[  0   5   9  -7  -5  -1   0   4 -27  -5   4   6  -6  -2 -31 -13]  Q965 G
[ -4   8  24   0 -13   6  -8  -9 -15   3  -3  -2  -2  -1 -15  -4]  Q396 W
[-19   9  16   0  -9   9  -7   4 -25   1  -6   1 -14  -7 -35 -12]  Q965 G
[ -7   5  18  -5  -8  -2  -2  -9 -21   8   1   0 -24  -3 -23 -11]  Q396 J
[  4   3  27  10 -13   7   2  -2 -25   0  -9  -6   3  -3 -33  -2]  Q396 J
[  5  10  16  -3  -1   1 -23   5 -24   5   1  -1  -4   2 -15 -20]  Q560 Q
[  0   8  15   1 -12   2  -2  -3 -27 -22   1  -5  -5   0 -32 -10]  Q965 K
[ -2   7  31   5 -17  -3  -1  -7 -18  10  -4  -4   0  -5 -17   3]  Q396 W
[  1  11  21  -6  -7   8  -2  -1 -17   2   0   0  -3 -18 -29 -16]  Q965 K
[  9  13  43  -2 -13   3 -20  -5  -5   1   3 -10 -12  -4 -28 -12]  Q396 W
[ -5   6  30   0 -13   8  -8   5 -22   1  -2   0  -5   3 -25 -16]  Q965 K
[-11  15  26  -6 -11  10   3  -7 -28   9   4   4  -2   1  -9 -18]  Q965 K
[  4   4  30  -3 -11   2  -4  -9   0  -7   4   3 -17  -3 -21 -10]  Q965 K
[  1   8  16  -6 -11   2 -19   4 -69  -4   0 -11 -15  -5 -20  -6]  Q965 G
[  3   4  32   2  -8   4  -2   2 -17   2   4   6  -1  -6 -22 -12]  Q396 J
[ -5   6  27  -2 -10   6  -2  13   6   3   6  -3  -2  -5 -13  -8]  Q396 W
[  4  25  22  -3  -2  -3  -2   4 -23  -5   1  -8  -5  -3 -23 -10]  Q560 Q
[ -3  13  30   5 -16  29  -6  -2 -21   4  -6  -4   2  -7 -30  -6]  Q396 M
[ -1  14  31   2 -12   6  -5   0 -18  -1   4   2  -4  -4 -19  -5]  Q396 W
[ -2   7  24 -11 -10   3  -4 -20 -19   4  -3  -5 -11  -2 -28  -5]  Q396 M
[  0  18  32   5 -13   5  -2   0 -23   4   4  -8  -2 -16 -40 -18]  Q396 M
[  3  16  28   3 -12  -5  -2   8 -21   9   4   1  -1  -2 -18 -14]  Q560 V
[ -1  14  25   0  -6   7   0   5 -15   6   5  -5  -2   3 -26 -15]  Q560 V
[ -6  14  21  -1 -13   2  -2  -1 -30   7  -2   6  -6  10 -35  -6]  Q396 M
[ -9   5  19  -2 -20   2   0   3 -18   7   6  -1  -6 -20 -20 -17]  Q560 V
[ -3   9  23   0  13   2  -5   2 -30   2  -1   0  -3   7 -26 -15]  Q965 A
[-11   5  21  -4  -6   1  -1   4 -17   3   0  -1  -1  -1 -26 -19]  Q560 V
[  0   3  24  -8  -4 -13  -1  -4 -20  -3   4  -4  -3  -3 -10 -12]  Q560 V
[  3  12  27   1  -8   8 -11   1 -16  14  -4  -5  -1  -7 -27  -6]  Q396 W
[  0   8  22  -4  -1 -87  -1   2 -13   4   0  -4  -5   4 -27 -13]  Q560 V
[  0   4  36   8 -12   6   2 -10  -7   3   0 -12  -2  -3 -11  -7]  Q396 W
[  1   4  26   1  -8   5  -2  -2 -19   7   1 -11  -4  -1 -15 -12]  Q560 F
[  4  11  30 -11 -10   2  -4  -5 -11   4   0  -5  -1   4 -27 -10]  Q396 M
[  2   5  27  -3  -8  16  -2  -7 -18  11   6 -14  -4  -2 -21  -6]  Q560 Q
[ -9  10  24  -5 -10  25  -5 -11 -16   5   7   5   2  -3 -27  -9]  Q560 V
[ -3   2  18   1 -13   4 -20  -6 -22   3  -5 -14  -1   2 -22  -4]  Q396 M
[ -1  10   9   2  -9   1   1   0 -26   3  -1   3  -2  -2 -24 -22]  Q560 F
[ -2  12   8   1   0  14  -2  -2 -17  -1   6   2   0  -3 -24 -13]  Q965 A
[  5   3  27  -8  -8   0 -26  -8 -17   4  14   1  -3  -4 -29  -2]  Q396 M

[-11   3   0   5  -1   1   4   4   5  14   3   4  -1   2   0   2]  (27) Q885
[-10   7   4   1   0   2   8   0   5   8  10  -3  -7   5   1   6]  (27) Q348
[ 0 -2  0  6  6  7 -9  1  9 -2  2 -5  5 -2 -5  0]  (28) Q756
[ -1   4  -2   6   5   5 -14   4   5   4   1  -6  -2   2  -7   8]  (28) Q521
[-9 10 -1  8  3  5 -2  6  6  7  1 -3  0 -1  0  5]  (27) Q20
[-3 -5 -1  7  2  0  0  5  1 -4  0  5 -2  5  6 11]  (18) Q429
[-2  0  4  7  3 -1 -7  1  8  6  0 -6  5  1 -7  1]  (28) Q756
[-13   3   1   6   0   5   1   5   8   5   4  -9  -3   0   6   4]  (27) Q20
[-10   6   0   9   0   0  -1  11   4   9   0  -7  -5  -2   0   3]  (27) Q20
[-7 -1 -1  2  1  1 -4 -1  1  2  3  1  0  3 -7  2]  (18) Q429
[-1 -3  0  4  5  7 -5 -3  2  2 -3 -7  4  2 -4  1]  (28) Q756
[-3 -5  5  2  3  3 -3 -4  8  2  0 -5  2  2 -1  1]  (28) Q756
[-9  3  4  3 11  1  0 -4  3 -1 -1  4 -4  5  5  9]  (18) Q86
[-2  1  3  5  7  0 -4 -6  2  0 -7 -7 -2 10 -9  0]  (28) Q756
[-2  3  6  5  4 -1  3  7  4  5  4  2 -2  2 -6  5]  (27) Q348
[ 0 -2  1 10  5  8 -6 -6  6  3 -1  1  0 -2 -4 -2]  (28) Q756
[-12   4   4   6   1   4   4   3   9   7   4   4  -1   3   8   2]  (27) Q885
[ 3 -1  1  6  9  3 -9  1  5  1 -9 -8 -1 -2 -4  4]  (28) Q532
[-10   8   2   4  -7   3   2  15  12   0   3   0   1  -2   2   6]  (27) Q885
[-15   5  -2   4  -1  -2   4   2   9   8   1   1  -1   1   2   2]  (27) Q20
[-11   1  -1   7  -4   2  -1   9   9   8   3   1  -5   0   4   9]  (27) Q348
[ 0 -4  5  1  3  4 -9  2  2 -3 -2 -2  0 -1 -5  3]  (28) Q521
[-2 -3  4  0  0  4 -2  5  1  6  1  1  0  2  4  5]  (18) Q706
[-13   4   0   4   2   7   1   7   0   9   6   7  -6   0   6   5]  (27) Q885
[ 1  2  0  1  6  2 -8 -4  5 -4  1 -2  0  3 -5  1]  (28) Q756
[-7  9  0  2  5 -2  0  5  7  6  2 -1 -4 -1  3  4]  (27) Q885
[-7 -3 -1  1  8  2 -1 -2 10 -1  8  6 -2  3  4 11]  (18) Q86
[-12   1   1   2   0  -4   2   5   6  10   3  -2   2   1   2   9]  (27) Q885
[-13   1   0   5   1   1   2   6   6   7   1   0   0   1   1   6]  (27) Q885
[-6 -3 -1 -2  5 -9  3 -7 -5  0 -1  4 -3  1  2  6]  (18) Q429
[-14   8  -1   7  -2   2   2   4  11   7   2  -5  -5   0   0   1]  (27) Q20
[ -3 -12   2   7   5   5  -5  -1   3  -7  -1  -6   0   0  -4  14]  (28) Q532
[-1  1  0  6  3  3 -7 -2  1  3  1 -4  1  2 -4  1]  (28) Q521
[-9 -3 -2 -1  3  2 -2  1  0  5 -1  6 -4  1  1  8]  (18) Q706

[ 1  0  1  1  0  1  7  2  0  8  4 -5 -5  3  5  5]  Q668 Q986
[-1  3  3 -5  5  7  4  8 -5  7  2 -1  5  1  8 -1]  Q668 Q140
[ 1  1  1 -2  3 -3  4  5  4 10  5 -1 -3  1 10  2]  Q668 Q986
[-2  3  4 -2  6 -4  4  3 -1 12  2 -3  0  2  7  5]  Q668 Q140
[ -1  -1   5  -3  -3   2  -3  -3   0  10   3  -7 -13  -1   1  -3]  Q684 Q887
[-2 -1  0  3  1 -9 -2 -2 -1  9  3  3 -3  1  6 -2]  Q684 Q887
[ 0  1  1  4  4  2  3  2 -4  9  2 -3  4  5  6  0]  Q668 Q140
[ 0 -3  1 -4 -3  6 -1  3 -8  4  5 -3 11 -1 -1  4]  Q668 Q140
[ 1 -2  2 -3 -4  4  0  4  0  8  5 -2 -5  3  0  6]  Q668 Q986
[ 0 -3  0 -1  0  0 -6  0  3  8 -2 -3 -8 -2  4  3]  Q684 Q570
[-1 -3  1 -6 -3 11  4  3 -6  6  8 -9 -2  2 -2  7]  Q668 Q986
[ 6 -2  2 -4 -4  5  4 -1 -4  2  8 -5 -3  3  2  5]  Q668 Q986
[ 2  1  3 -2 -1  5  8  3 -8 10  5 -4  2  1  1  5]  Q668 Q986
[ -3  -4   0  -3  -4   9   6  -6 -14   6   8  -8  12   2  -6   6]  Q668 Q140
[ 3 -2  2  0  4  4  3  3 -2  3  9 -1 -5  2  5  5]  Q668 Q986
[ -2 -10   2  -7  -3  10  -4 -16  -5 -15   2  -7  -7   1 -15   6]  Q146 Q707
[-2  5  1  9  4  1  6  2 -3  9  7 -4 14  3 -1  1]  Q668 Q140
[-1 -1  2  1 -5 -1 -3  3  2  6  0 -2  0 -1  3 -5]  Q684 Q570
[  4  -6   2 -11   4   5  -3 -13 -11  -4   1  -4  -8   1  -9  -2]  Q146 Q434
[-2 -3  2 -1 -1  3 -5 -1  3  1  2 -1 -9  0  1  2]  Q684 Q570
[  3  -2  -1   3   5 -13   7   1  -3   6   0   2  -5  -4   4   1]  Q684 Q887
[ 1  2  3 -2 -2 14  5  5 -7  5  3 -7  3  1 -2 -1]  Q668 Q140
[ 0  1  2  7 16 -5  0 -3 -1  9 -1 -3 -1 -1  3 -6]  Q684 Q570
[-3 -7 -1 -3  0 -3 -4 -6 -7 11  2 -5  3 -2 -1  2]  Q684 Q887
[ 0 -3 -1 -3  0 -2  1 -7 -4  5 -3 -8 -2  2  3 -3]  Q684 Q570
[  1   5   0  -3  -1   3   9  -1 -11  10   5  -4   4   2   0   0]  Q668 Q140
[-3 -2  0  0  6 -5 -6  0  3  6 -3  2 -4 -1  1 -2]  Q684 Q570
[  1  -3   0  -2   0   0  -1  -6  -5 -10   1  -1  -9  -5  -4   0]  Q146 Q707
[ 1 -7  2 -7 -8 10  1 -6 -9  1  7 -5 -7  3 -6 10]  Q668 Q986
[ 2 -2  5 -3  6  3 -2 -5  3 -8 -3  0 -2 -2 -6 -1]  Q146 Q707
[-3 -2  2  2 -2 14  1 -2 -9  6  5 -6 11  2 -5  0]  Q668 Q140
[ 2  3  4 -5  9  3  2 -1 -3 -5 -7  1 -9 -1 -1 -4]  Q146 Q434
[ 0  0 -1 -8 -2  2 10  0 -4  2  3 -1  9  0 -3  3]  Q668 Q140
[-1  6  2  2  3 -2  3  4 -5 11  5 -1  3  4  3  1]  Q668 Q140
[ 2 -6  1 -2  2 -2 -1 -4  0  4  3 -3 -7  0 -1  1]  Q684 Q570
[-2 -2 -4  4 -3 -2 -4 -5 -3  3  4 -4 -5  0 -2 -4]  Q684 Q887
[ 3 -4  0 -8 -1 11  1  2 -8  7  4 -6 -3  2  0  2]  Q668 Q986
[  2  -3   3 -10   8   3   4  -5  -4  -6   3   2  -1   1 -10   0]  Q146 Q434
[  0  -5   1   1  -7  13   6  -4 -14   3  11 -10   5   3  -2   9]  Q668 Q140
[-3  4  0  7  9 -8 -6  5  4  1 -9  2 -3 -2  3 -6]  Q684 Q570
[-1 11  3  6 12 -3  5 15  0 11  2  4  9  0 15 -4]  Q668 Q140
[ 1  2  1  4 20 -1  2  0 -2 -7 -3  3  7 -1 -2 -6]  Q146 Q434
[-1 -1 -2 -4 -4  1  7 -4 -9  6  7 -8  9  3 -4  7]  Q668 Q140
[-1 -5  1  0  0  1 -6 -3  1  5  2  0 -3  1 -7 -1]  Q684 Q570
[  0   2   2   3   7   3   3   4   1 -10  -1  -2  -2   0   0  -2]  Q146 Q707

[ -2  -5   1  10  -1  -2   3 -11  -8   5   5  -4   4  -4   2  -2]  U <28>
[-4  4  2  7 -1  1 -6 -3 -2 -1 -4  2  2 -7  1  0]  U <33>
[ -7 -10   0   8   0 -10  -4  -6 -10  12   3  -4   5  -4  -1  -1]  U <29>
[ -3  -8  -7   6 -11 -11  -4 -11  -6  15   2  -2   4 -15  -3   0]  B <44>
[ -8 -13  -3   8   4 -15   2  -8 -15  18   4   1   7  -4  -4   0]  U <28>
[  1   1   1   4  -8   1 -10 -10   4   1  -5  -1   3  -7   0   4]  B <42>
[ -4   1  -7   9  -6 -19  -4  -9  -7  25   4   0   4 -17  -6  -2]  B <38>
[ -2 -10   3   5  -6 -11  -1 -21 -12  13   5  -1   8 -13  -4   0]  L <36>
[ -5  -9   3  13   0  -6  -1 -11 -17  -4   5   0  15  -5  -4   1]  U <29>
[ -5 -13   2  14   2 -11  -8  -9 -14  15   5  -3  11  -5  -1   1]  U <29>
[ -6  -9   1   6   1  -5  -6  -9 -10   8   2   2   8  -5  -3   1]  U <29>
[ 0  1 -2  0 -5  2 -4 -8  3  2 -2  5  6 -8  0 -1]  B <44>
[ -1 -11   2   7   0  -4  -7 -17 -10  13   2  -1   9 -12  -5   0]  L <46>
